Below is a small trained network, with its code and all its weights. Each question gives an input and a target symbol and asks what happens when units are switched off, that is, made to give their printed mean instead of their output.

import numpy as np


def w(rows, s, z=0):
    codes = np.array(rows[::2]) - 128.0
    scale = np.full(codes.shape[1], s)
    scale[-1] = z or s
    return codes * scale


def f(y):
    return y / 2 * (1 + np.tanh(0.7978845608 * (y + 0.044715 * y**3)))


def softmax(a):
    e = np.exp(a - a.max(-1, keepdims=True))
    return e / e.sum(-1, keepdims=True)


def log_softmax(a):
    a = a - a.max(-1, keepdims=True)
    return a - np.log(np.exp(a).sum(-1, keepdims=True))


def net(x, mask):
    ids = ['Ωαγζημξπ'.index(c) for c in x.split()]
    T = len(ids)
    res = E[ids] + P[:T]
    r = res
    for j in range(2):
        rows = slice(3 * j, 3 * j + 3)
        q, k, v = (r @ M[0][rows].T for M in (Q, K, V))
        z = softmax(np.where(np.tri(T) > 0, q @ k.T / 3**0.5, -1e9)) @ v
        o = O[0][rows]
        res = res + np.where(mask[j], z, o[:, -1]) @ o[:, :-1]
    y = f(res @ A[0][:, :-1].T + A[0][:, -1])
    res = res + np.where(mask[2:14], y, B[0][:, -1]) @ B[0][:, :-1]
    return log_softmax(res[-1] @ U[:, :-1].T + U[:, -1])


Q, K, V, O, A, B = {}, {}, {}, {}, {}, {}
E = w([
[39,183,80,84,118,220],'Ω',
[31,206,157,148,97,197],'α',
[117,149,106,150,188,164],'γ',
[147,143,58,132,177,143],'ζ',
[238,222,58,128,86,110],'η',
[163,210,130,214,71,115],'μ',
[172,104,4,158,68,84],'ξ',
[117,93,47,240,62,62],'π',
],0.012)
P = w([
[38,252,123,11,182,45],'0',
[68,234,60,105,203,43],'1',
[86,189,156,21,156,88],'2',
[114,192,60,140,202,79],'3',
[128,153,168,55,131,119],'4',
[156,152,69,175,194,117],'5',
[166,114,177,91,110,157],'6',
[192,111,78,211,187,160],'7',
[207,71,189,125,93,199],'8',
[225,86,76,254,185,218],'9',
],0.0089)
Q[0] = w([
[51,154,133,226,96,158],'head 1',
[133,62,201,112,125,74],'head 1',
[111,122,208,55,91,145],'head 1',
[174,193,88,190,253,201],'head 2',
[140,159,58,187,46,87],'head 2',
[178,191,211,4,66,211],'head 2',
],0.032)
K[0] = w([
[159,81,176,164,224,61],'head 1',
[53,191,93,75,173,102],'head 1',
[142,177,128,51,177,110],'head 1',
[236,60,121,211,134,197],'head 2',
[101,43,110,131,100,70],'head 2',
[44,142,92,77,198,253],'head 2',
],0.036)
V[0] = w([
[89,163,145,112,133,158],'head 1',
[83,165,182,217,97,125],'head 1',
[186,162,181,125,155,121],'head 1',
[84,132,233,171,182,122],'head 2',
[142,112,106,125,9,157],'head 2',
[67,4,106,144,172,157],'head 2',
],0.016)
O[0] = w([
[88,206,81,121,112,221,107],'head 1',
[203,252,223,172,203,119,145],'head 1',
[179,133,122,150,99,211,123],'head 1',
[182,120,254,93,175,112,2],'head 2',
[131,221,94,85,63,96,57],'head 2',
[29,151,115,81,178,121,20],'head 2',
],0.0097,0.0083)
A[0] = w([
[100,190,98,104,145,104,48],'neuron 1',
[104,99,120,129,124,107,71],'neuron 2',
[155,104,129,45,135,88,144],'neuron 3',
[69,118,233,116,61,155,2],'neuron 4',
[145,110,190,82,96,142,167],'neuron 5',
[80,126,136,121,179,168,156],'neuron 6',
[65,79,238,118,134,196,53],'neuron 7',
[131,157,110,6,153,132,128],'neuron 8',
[110,176,129,88,150,65,105],'neuron 9',
[109,93,150,147,169,171,138],'neuron 10',
[99,106,175,140,105,154,156],'neuron 11',
[94,109,165,161,77,118,187],'neuron 12',
],0.021,0.0044)
B[0] = w([
[100,107,175,175,123,62,218],'neuron 1',
[128,188,166,151,145,136,211],'neuron 2',
[102,138,110,169,137,69,134],'neuron 3',
[81,116,204,150,252,130,135],'neuron 4',
[107,111,66,120,159,168,138],'neuron 5',
[81,115,158,53,150,130,236],'neuron 6',
[164,147,156,135,6,66,190],'neuron 7',
[112,112,179,142,78,224,141],'neuron 8',
[185,16,169,73,177,158,175],'neuron 9',
[141,142,44,109,173,155,254],'neuron 10',
[140,155,139,116,166,67,149],'neuron 11',
[103,150,120,101,174,173,149],'neuron 12',
],0.021,0.0096)
U = w([
[103,84,179,47,71,161,144],'Ω',
[115,167,210,30,153,106,2],'α',
[141,111,148,1,76,94,134],'γ',
[115,106,107,10,159,142,188],'ζ',
[160,3,53,82,46,141,83],'η',
[213,164,166,64,132,152,180],'μ',
[81,106,113,100,104,62,104],'ξ',
[146,38,160,45,121,87,93],'π',
],0.0052,0.0065)

Each question gives the input, a string of symbols that net reads in full, and the target symbol t.
The units are the heads (3 rows each of Q, K, V and O) and the neurons (one row each of A and B). Each row of codes is followed by its name. A weight is (code - 128) times the scale printed after its matrix; where a second scale follows, it is the last column's (O, A, B and U).
mask holds one flag per unit, heads first, then neurons. A switched-off unit (its flag False) gives its mean, the last column of its rows in O or B, instead of its output. The means were averaged over made-up inputs and are rounded, as every weight is.
A unit's drop is (log p(t) with every unit on - log p(t) with that unit switched off) / (log p(t) with every unit on - log p(t) with every unit switched off).
The circuit of an input: a set's keep is (log p(t) with only the set's units on - log p(t) with every unit switched off) / (log p(t) with every unit on - log p(t) with every unit switched off). Starting from the 12 units with the biggest drops (on a tie, the unit counted first), units are removed one at a time, each time the one whose removal leaves the highest keep (on an exact tie, the one counted first), for as long as the keep stays at least 0.8.
circuit, biggest first: the units of the circuit, biggest drop first
most important unit: the unit with the biggest drop
top k neurons: the k neurons with the biggest drops, biggest first
which heads matter: for each layer, one digit per head in row order, 1 if its drop is at least 0.15 and else 0, layers parted by /
input ζ α ζ, target α: which heads matter	11
input α μ ζ γ ζ, target γ: which heads matter	01
input ζ μ γ Ω η μ Ω ζ, target μ: which heads matter	10
input π ζ μ Ω, target μ: which heads matter	11
input ζ π ζ ζ, target π: which heads matter	10
input α μ ζ ζ, target μ: which heads matter	11
input ζ Ω γ ζ μ ζ μ, target ζ: most important unit	neuron 12
input ζ ζ ζ Ω ζ Ω ξ α, target ξ: circuit, biggest first	(head 2; neuron 1)
input ζ ζ Ω γ η, target η: which heads matter	10
input ζ μ ζ ζ π η Ω ζ, target η: which heads matter	01
input μ π ζ ζ π ξ α μ, target ξ: top 2 neurons	(neuron 1; neuron 9)
input ζ ζ ζ μ Ω μ μ ζ η ζ, target η: circuit, biggest first	(neuron 2; head 2)
input π ζ Ω μ Ω, target μ: which heads matter	10
input π γ μ α Ω α ζ ζ α π, target π: circuit, biggest first	(head 1; neuron 9; head 2)
input μ ζ μ ζ ζ Ω ζ, target Ω: circuit, biggest first	(head 2; head 1; neuron 8; neuron 10)
input ζ μ μ, target μ: which heads matter	11
input ζ ζ Ω ζ Ω γ η γ, target η: which heads matter	01
input η Ω η α, target η: circuit, biggest first	(head 2; head 1)
input Ω α η π μ ζ Ω η Ω Ω, target η: which heads matter	01
input ζ μ Ω γ η ξ, target ξ: most important unit	head 2
input μ γ Ω η ζ η γ α, target η: circuit, biggest first	(head 2)
input α μ γ α, target μ: circuit, biggest first	(head 2; head 1)
input μ μ ζ γ, target μ: circuit, biggest first	(head 2; head 1)
input ζ α η η μ π Ω ζ Ω γ, target ζ: circuit, biggest first	(neuron 10; head 2)
